[[106 126]
 [144 113]
 [134 135]
 [131 129]
 [133 155]
 [139 118]
 [116 157]
 [149 135]
 [103 132]
 [128 138]
 [140 123]]
:
[[140 128 103 149 116 139 133 131 134 144 106]
 [123 138 132 135 157 118 155 129 135 113 126]]

[[134 117 107 102]
 [143 134 135 110]
 [124 101 100 113]
 [125 120 128 144]
 [126 129 132 145]
 [127 127 129 147]
 [150 117 131 102]
 [131 156 145 138]
 [131  98 130 109]]
:
[[131 131 150 127 126 125 124 143 134]
 [ 98 156 117 127 129 120 101 134 117]
 [130 145 131 129 132 128 100 135 107]
 [109 138 102 147 145 144 113 110 102]]

[[133 139 145 128 131 136 133 114]
 [141 136 122 142 118 135 151 114]
 [135 135 111 124 137 135 137 139]
 [131 137 140 123 133 137 135 118]
 [136 135 143 125 130 138 134 116]
 [115 121 131 131 112 122 116 142]
 [120 115 122 138 124 116 116 139]
 [112 120 133 141 117 119 123 123]
 [131 119 148 107 109 119 133 137]]
:
[[131 112 120 115 136 131 135 141 133]
 [119 120 115 121 135 137 135 136 139]
 [148 133 122 131 143 140 111 122 145]
 [107 141 138 131 125 123 124 142 128]
 [109 117 124 112 130 133 137 118 131]
 [119 119 116 122 138 137 135 135 136]
 [133 123 116 116 134 135 137 151 133]
 [137 123 139 142 116 118 139 114 114]]

[[154 108 116 102 103 151 136 143 138 137]
 [153 105 150 128 144 129 140 123 128 150]
 [103 110 101 119 129 112 106 112 146 148]
 [135 104 106 111 136 113 126 136 120 121]]
:
[[135 103 153 154]
 [104 110 105 108]
 [106 101 150 116]
 [111 119 128 102]
 [136 129 144 103]
 [113 112 129 151]
 [126 106 140 136]
 [136 112 123 143]
 [120 146 128 138]
 [121 148 150 137]]

[[129 128 128 129 123 123 127 132]
 [130 134 122 130 112 127 124 125]
 [124 127 126 125 128 130 134 128]
 [134 132 118 127 120 127 123 125]
 [129 118 135 127 149 126 125 131]]
:
[[129 134 124 130 129]
 [118 132 127 134 128]
 [135 118 126 122 128]
 [127 127 125 130 129]
 [149 120 128 112 123]
 [126 127 130 127 123]
 [125 123 134 124 127]
 [131 125 128 125 132]]

[[131 115 128 129 119 158 120 114 130 121 139]
 [133 135 114 113 124 122 135 134 123 133 109]
 [123 116 134 131 109 134 118 120 129 124 135]
 [119 122 133 135 121 140 115 118 121 118 136]
 [131 133 129 128 136 140 133 124 125 135 134]]
:
[[131 119 123 133 131]
 [133 122 116 135 115]
 [129 133 134 114 128]
 [128 135 131 113 129]
 [136 121 109 124 119]
 [140 140 134 122 158]
 [133 115 118 135 120]
 [124 118 120 134 114]
 [125 121 129 123 130]
 [135 118 124 133 121]
 [134 136 135 109 139]]
---
[[133 134 123]
 [121 119 106]]
:
[[133 134]
 [121 119]]

[[101 130 128 127 106]
 [117 151 128 112 113]
 [117 113 116 151 147]]
:
[[101 130]
 [117 151]]

[[126 126 141 112]
 [131 136 136 118]
 [130 136 122 135]
 [128 149 120 127]
 [134 118 129 124]]
:
[[126 126]
 [131 136]]

[[151 116 113]
 [121 130 131]
 [137 133 131]
 [115 133 132]
 [122 124 122]]
:
[[151 116]
 [121 130]]

[[118 143 136 139]
 [118 129 143 122]
 [152 129 123 128]
 [118 118 136 136]
 [107 129 143 128]]
:
[[118 143]
 [118 129]]

[[149 129 113 143 102]
 [124 150 130 135 113]]
:
[[149 129]
 [124 150]]
